Below are the code and all the weights of a small trained network. Each question names an input and a target symbol and asks about switching units off, where a switched-off unit gives its printed mean instead of its output.

import numpy as np


def w(rows, s, z=0):
    codes = np.array(rows[::2]) - 128.0
    scale = np.full(codes.shape[1], s)
    scale[-1] = z or s
    return codes * scale


def f(y):
    return y / 2 * (1 + np.tanh(0.7978845608 * (y + 0.044715 * y**3)))


def softmax(a):
    e = np.exp(a - a.max(-1, keepdims=True))
    return e / e.sum(-1, keepdims=True)


def log_softmax(a):
    a = a - a.max(-1, keepdims=True)
    return a - np.log(np.exp(a).sum(-1, keepdims=True))


def net(x, mask):
    ids = ['αγδηθμτφψ'.index(c) for c in x.split()]
    T = len(ids)
    res = E[ids] + P[:T]
    r = res
    for j in range(3):
        rows = slice(2 * j, 2 * j + 2)
        q, k, v = (r @ M[0][rows].T for M in (Q, K, V))
        z = softmax(np.where(np.tri(T) > 0, q @ k.T / 2**0.5, -1e9)) @ v
        o = O[0][rows]
        res = res + np.where(mask[j], z, o[:, -1]) @ o[:, :-1]
    y = f(res @ A[0][:, :-1].T + A[0][:, -1])
    res = res + np.where(mask[3:7], y, B[0][:, -1]) @ B[0][:, :-1]
    return log_softmax(res[-1] @ U[:, :-1].T + U[:, -1])


Q, K, V, O, A, B = {}, {}, {}, {}, {}, {}
E = w([
[89,122,146,83,122],'α',
[123,85,140,145,144],'γ',
[111,152,97,67,87],'δ',
[168,133,86,72,115],'η',
[117,80,136,99,80],'θ',
[76,123,120,144,120],'μ',
[79,90,136,128,73],'τ',
[68,146,191,7,146],'φ',
[140,155,89,97,152],'ψ',
],0.019)
P = w([
[103,130,100,64,132],'0',
[8,76,96,154,179],'1',
[171,155,155,31,122],'2',
[36,165,86,171,199],'3',
[133,81,194,32,101],'4',
[86,243,92,144,246],'5',
[108,82,147,94,74],'6',
[124,136,135,127,163],'7',
[156,174,51,117,116],'8',
[103,62,137,177,76],'9',
],0.012)
Q[0] = w([
[54,47,28,130,115],'H1',
[63,133,86,130,211],'H1',
[141,200,149,87,109],'H2',
[168,61,163,143,102],'H2',
[156,157,62,110,128],'H3',
[3,93,62,42,142],'H3',
],0.011)
K[0] = w([
[188,184,121,178,100],'H1',
[121,115,252,64,100],'H1',
[99,153,124,187,134],'H2',
[83,153,61,157,136],'H2',
[125,93,164,143,133],'H3',
[19,157,243,45,86],'H3',
],0.013)
V[0] = w([
[236,53,140,134,254],'H1',
[201,152,51,112,115],'H1',
[159,190,65,16,168],'H2',
[188,44,192,81,2],'H2',
[109,192,140,81,224],'H3',
[145,179,156,163,115],'H3',
],0.012)
O[0] = w([
[118,67,41,86,254,53],'H1',
[182,171,193,77,212,112],'H1',
[93,208,132,25,127,254],'H2',
[190,37,181,93,86,132],'H2',
[168,150,37,79,63,248],'H3',
[175,170,200,111,76,39],'H3',
],0.01,0.0096)
A[0] = w([
[212,202,174,153,157,106],'N1',
[131,254,233,228,122,145],'N2',
[100,172,68,131,113,171],'N3',
[120,155,35,111,101,252],'N4',
],0.006,0.0034)
B[0] = w([
[159,165,172,168,123,123],'N1',
[253,189,166,158,120,132],'N2',
[153,120,88,239,185,204],'N3',
[235,97,117,172,156,253],'N4',
],0.011,0.014)
U = w([
[84,132,26,104,89,124],'α',
[134,41,89,141,185,196],'γ',
[158,189,151,144,130,141],'δ',
[131,132,127,51,190,150],'η',
[150,34,157,82,137,125],'θ',
[119,185,156,255,177,141],'μ',
[161,107,190,187,126,184],'τ',
[137,128,97,130,116,2],'φ',
[85,209,106,167,225,91],'ψ',
],0.0089,0.0077)

Each question gives the input, a string of symbols that net reads in full, and the target symbol t.
The units are the heads (2 rows each of Q, K, V and O) and the neurons (one row each of A and B). Each row of codes is followed by its name. A weight is (code - 128) times the scale printed after its matrix; where a second scale follows, it is the last column's (O, A, B and U).
mask holds one flag per unit, heads first, then neurons. A switched-off unit (its flag False) gives its mean, the last column of its rows in O or B, instead of its output. The means were averaged over made-up inputs and are rounded, as every weight is.
A unit's drop is (log p(t) with every unit on - log p(t) with that unit switched off) / (log p(t) with every unit on - log p(t) with every unit switched off).
The circuit of an input: a set's keep is (log p(t) with only the set's units on - log p(t) with every unit switched off) / (log p(t) with every unit on - log p(t) with every unit switched off). Starting from all 7 units, units are removed one at a time, each time the one whose removal leaves the highest keep (on an exact tie, the one counted first), for as long as the keep stays at least 0.8.
units of the circuit, in order: the units of the circuit, biggest drop first
unit that matters most: the unit with the biggest drop
heads that matter: for each layer, one digit per head in row order, 1 if its drop is at least 0.15 and else 0, layers parted by /
input θ ψ φ γ η θ γ η ψ, target γ: unit that matters most -> N4
input τ τ ψ τ, target ψ: heads that matter -> 101
input ψ μ γ α η τ, target η: heads that matter -> 110
input φ τ α, target α: heads that matter -> 101
input η θ τ η, target τ: heads that matter -> 111
input η μ τ, target μ: heads that matter -> 011
input γ ψ η γ, target η: heads that matter -> 110
input γ θ δ γ θ γ η, target γ: heads that matter -> 110
input η γ η η τ ψ γ, target ψ: units of the circuit, in order -> H2, H1
input μ μ η ψ, target η: units of the circuit, in order -> H2, H1
input μ α τ θ, target τ: units of the circuit, in order -> H1, H2
input α α α α η μ θ, target μ: units of the circuit, in order -> H2, N3
input γ α τ γ, target τ: units of the circuit, in order -> H2, H1
input ψ η η θ, target η: units of the circuit, in order -> H1, H2
input η τ γ δ γ δ η τ η η, target η: units of the circuit, in order -> H1, N3
input ψ η ψ ψ φ α, target α: units of the circuit, in order -> H1
input η γ μ γ τ ψ α, target ψ: units of the circuit, in order -> H2, H3, N4
input ψ α δ θ, target δ: units of the circuit, in order -> H1, H2
input τ α θ φ γ, target α: units of the circuit, in order -> H1, H3
input θ η ψ μ γ θ, target γ: units of the circuit, in order -> H1
input ψ η θ η, target θ: heads that matter -> 010
input μ γ γ δ, target γ: units of the circuit, in order -> H1, H2
input τ μ ψ δ, target ψ: units of the circuit, in order -> H3, H1
input φ ψ δ θ γ, target α: heads that matter -> 000
input τ θ η, target θ: units of the circuit, in order -> H2, N3
input γ γ α, target γ: heads that matter -> 110
input α τ φ ψ, target α: unit that matters most -> H2
input η ψ γ, target ψ: heads that matter -> 010
input γ γ τ θ τ η η, target η: heads that matter -> 101
